Below are the code and all the weights of a small trained network. Each question names an input and a target symbol and asks about switching units off, where a switched-off unit gives its printed mean instead of its output.

import numpy as np


def w(rows, s, z=0):
    codes = np.array(rows[::2]) - 128.0
    scale = np.full(codes.shape[1], s)
    scale[-1] = z or s
    return codes * scale


def norm(h):
    return h / np.sqrt((h * h).mean(-1, keepdims=True) + 1e-5)


def f(y):
    return y / 2 * (1 + np.tanh(0.7978845608 * (y + 0.044715 * y**3)))


def softmax(a):
    e = np.exp(a - a.max(-1, keepdims=True))
    return e / e.sum(-1, keepdims=True)


def log_softmax(a):
    a = a - a.max(-1, keepdims=True)
    return a - np.log(np.exp(a).sum(-1, keepdims=True))


def net(x, mask):
    ids = ['εθλμφω'.index(c) for c in x.split()]
    T = len(ids)
    res = E[ids] + P[:T]
    u = 0
    for l in range(2):
        r = norm(res)
        for j in range(2):
            rows = slice(2 * j, 2 * j + 2)
            q, k, v = (r @ M[l][rows].T for M in (Q, K, V))
            z = softmax(np.where(np.tri(T) > 0, q @ k.T / 2**0.5, -1e9)) @ v
            o = O[l][rows]
            res = res + np.where(mask[u + j], z, o[:, -1]) @ o[:, :-1]
        u += 2
        y = f(norm(res) @ A[l][:, :-1].T + A[l][:, -1])
        res = res + np.where(mask[u : u + 8], y, B[l][:, -1]) @ B[l][:, :-1]
        u += 8
    return log_softmax(norm(res)[-1] @ U[:, :-1].T + U[:, -1])


Q, K, V, O, A, B = {}, {}, {}, {}, {}, {}
E = w([
[128,40,164,173,7,152,134,142],'ε',
[133,166,133,37,124,167,115,150],'θ',
[155,183,174,200,169,93,107,78],'λ',
[80,209,162,178,33,158,182,80],'μ',
[149,73,165,73,136,108,116,141],'φ',
[211,90,46,104,120,182,101,181],'ω',
],0.02)
P = w([
[18,50,3,195,96,71,178,230],'0',
[201,109,34,98,99,15,241,218],'1',
[127,96,68,81,122,144,217,141],'2',
[149,150,58,62,89,9,147,182],'3',
[109,109,100,77,153,160,176,77],'4',
[138,162,91,60,76,66,86,126],'5',
[106,104,142,84,189,188,129,79],'6',
[109,153,143,68,92,141,2,95],'7',
[164,140,197,108,203,250,104,94],'8',
[120,147,200,79,95,176,24,38],'9',
],0.0089)
Q[0] = w([
[191,158,186,121,107,201,142,148],'0.h1',
[208,84,166,129,149,192,166,45],'0.h1',
[210,115,227,127,146,240,176,101],'0.h2',
[122,129,100,99,55,91,2,48],'0.h2',
],0.0093)
K[0] = w([
[115,65,162,154,157,138,68,64],'0.h1',
[75,126,126,104,122,220,90,85],'0.h1',
[90,80,153,150,183,255,86,59],'0.h2',
[192,170,110,96,11,81,8,69],'0.h2',
],0.0098)
V[0] = w([
[212,219,56,79,151,190,180,78],'0.h1',
[98,205,147,138,11,255,184,136],'0.h1',
[185,53,111,164,81,166,41,148],'0.h2',
[63,146,77,13,111,158,118,202],'0.h2',
],0.0059)
O[0] = w([
[228,178,137,139,85,191,193,153,89],'0.h1',
[159,187,119,114,61,43,107,246,136],'0.h1',
[119,190,43,134,203,148,148,163,154],'0.h2',
[78,168,184,176,148,218,181,165,2],'0.h2',
],0.011,0.0034)
A[0] = w([
[57,176,76,197,121,132,172,84,90],'0.n1',
[67,113,249,145,123,113,110,125,181],'0.n2',
[115,92,99,141,87,110,77,148,4],'0.n3',
[90,159,92,85,137,136,169,154,110],'0.n4',
[119,155,225,107,159,148,85,125,135],'0.n5',
[110,209,130,132,170,154,180,119,86],'0.n6',
[139,174,97,179,148,90,148,116,137],'0.n7',
[143,128,124,77,213,113,138,61,121],'0.n8',
],0.012,0.004)
B[0] = w([
[122,50,68,116,178,2,162,103,153],'0.n1',
[204,203,125,160,108,115,193,101,194],'0.n2',
[79,134,204,116,136,191,151,96,177],'0.n3',
[96,147,155,118,25,45,57,117,158],'0.n4',
[135,168,105,91,87,62,235,91,199],'0.n5',
[58,186,149,135,161,97,135,140,148],'0.n6',
[79,150,90,172,164,112,149,170,201],'0.n7',
[11,221,169,77,81,127,85,117,255],'0.n8',
],0.0092,0.0056)
Q[1] = w([
[99,130,117,89,132,162,180,147],'1.h1',
[75,178,216,161,84,78,106,129],'1.h1',
[175,185,126,2,138,54,113,128],'1.h2',
[172,88,73,154,157,102,143,103],'1.h2',
],0.0095)
K[1] = w([
[92,187,50,69,83,123,165,169],'1.h1',
[161,110,109,166,126,254,41,102],'1.h1',
[152,250,148,7,151,109,90,146],'1.h2',
[205,113,10,163,217,119,160,40],'1.h2',
],0.0056)
V[1] = w([
[72,112,168,196,45,145,157,102],'1.h1',
[41,212,144,45,178,74,211,80],'1.h1',
[129,13,142,188,89,96,118,77],'1.h2',
[93,22,79,207,115,77,179,253],'1.h2',
],0.0059)
O[1] = w([
[67,99,255,128,157,41,102,186,254],'1.h1',
[235,157,191,121,164,100,217,127,247],'1.h1',
[72,211,140,132,107,160,127,130,99],'1.h2',
[156,179,145,118,198,138,124,63,5],'1.h2',
],0.0092,0.0024)
A[1] = w([
[115,220,132,160,129,155,126,209,68],'1.n1',
[127,2,114,230,84,159,246,141,32],'1.n2',
[137,71,100,90,78,133,139,131,158],'1.n3',
[78,192,131,133,142,150,138,71,81],'1.n4',
[133,196,144,103,89,104,111,119,154],'1.n5',
[99,112,190,127,161,96,96,120,131],'1.n6',
[160,178,42,109,193,99,121,207,252],'1.n7',
[106,38,88,94,108,117,185,179,150],'1.n8',
],0.012,0.0027)
B[1] = w([
[128,174,56,212,85,123,161,185,156],'1.n1',
[34,65,124,132,229,100,147,143,147],'1.n2',
[60,146,157,68,192,125,138,163,154],'1.n3',
[166,172,91,99,143,164,99,178,182],'1.n4',
[135,136,120,131,73,189,138,96,254],'1.n5',
[142,123,169,109,98,179,144,146,193],'1.n6',
[89,155,180,100,154,159,94,173,187],'1.n7',
[100,3,24,110,170,137,83,118,151],'1.n8',
],0.011,0.0089)
U = w([
[27,115,155,114,166,60,114,173,222],'ε',
[186,131,146,104,65,129,112,149,146],'θ',
[149,203,194,108,204,155,127,46,19],'λ',
[172,85,107,198,117,83,193,157,68],'μ',
[158,34,161,76,156,133,79,1,253],'φ',
[123,126,14,138,168,168,92,129,46],'ω',
],0.0088,0.003)

Each question gives the input, a string of symbols that net reads in full, and the target symbol t.
The units are the heads (2 rows each of Q, K, V and O) and the neurons (one row each of A and B). Each row of codes is followed by its name. A weight is (code - 128) times the scale printed after its matrix; where a second scale follows, it is the last column's (O, A, B and U).
mask holds one flag per unit, layer by layer, with each layer's heads first. A switched-off unit (its flag False) gives its mean, the last column of its rows in O or B, instead of its output. The means were averaged over made-up inputs and are rounded, as every weight is.
A unit's drop is (log p(t) with every unit on - log p(t) with that unit switched off) / (log p(t) with every unit on - log p(t) with every unit switched off).
The circuit of an input: a set's keep is (log p(t) with only the set's units on - log p(t) with every unit switched off) / (log p(t) with every unit on - log p(t) with every unit switched off). Starting from the 12 units with the biggest drops (on a tie, the unit counted first), units are removed one at a time, each time the one whose removal leaves the highest keep (on an exact tie, the one counted first), for as long as the keep stays at least 0.8.
circuit, biggest first: the units of the circuit, biggest drop first
unit that matters most: the unit with the biggest drop
top k neurons: the k neurons with the biggest drops, biggest first
top k neurons in layer l: the k neurons of layer l with the biggest drops, biggest first
heads that matter: for each layer, one digit per head in row order, 1 if its drop is at least 0.15 and else 0, layers parted by /
input λ λ λ ω, target ε: heads that matter	01 / 01
input λ φ μ λ μ μ, target μ: circuit, biggest first	(0.n8; 0.n1)
input ε φ ε ε ε ε μ, target ε: unit that matters most	0.n1
input λ θ θ μ λ ω λ θ ω, target φ: circuit, biggest first	(1.h2; 1.n8)
input ε λ λ ω λ ε, target λ: circuit, biggest first	(1.h2; 0.n3; 0.h2)
input ω ω ω θ λ λ φ ω, target φ: heads that matter	10 / 01
input λ ε ε φ λ λ ε ω, target ε: top 3 neurons in layer 1	(1.n7; 1.n3; 1.n5)
input ε μ φ ω θ θ ε μ μ, target μ: heads that matter	00 / 00
input λ λ φ ε φ λ φ, target λ: heads that matter	11 / 10
input φ ε ε, target λ: circuit, biggest first	(1.h2; 0.h2)
input ω ε λ ε λ λ φ λ ω, target λ: top 2 neurons	(0.n8; 1.n8)
input ε λ μ θ λ θ θ μ λ, target μ: heads that matter	10 / 00
input θ ω ε λ λ ε, target φ: top 2 neurons	(0.n7; 1.n1)
input λ λ λ ε μ φ ε ε φ λ, target ε: heads that matter	01 / 11
input μ μ θ θ ε ε θ θ ε, target μ: heads that matter	01 / 01
input ω λ λ μ, target φ: heads that matter	01 / 00
input λ ε ε ε ε λ φ θ ω, target λ: unit that matters most	1.h1
input λ λ λ λ ω λ, target φ: heads that matter	01 / 00
input φ λ ω ε ω ε, target ω: heads that matter	01 / 11
input ε ε θ ω ε φ ω ω λ, target ω: heads that matter	00 / 10
input ε ε μ μ ε ω ω λ ε, target ω: heads that matter	11 / 11
input λ ω ω μ, target ω: circuit, biggest first	(1.h1; 0.n5)
input ω λ ε, target ε: top 2 neurons	(1.n2; 0.n7)
input ε λ λ λ μ λ λ ω θ, target φ: top neuron	(1.n8)
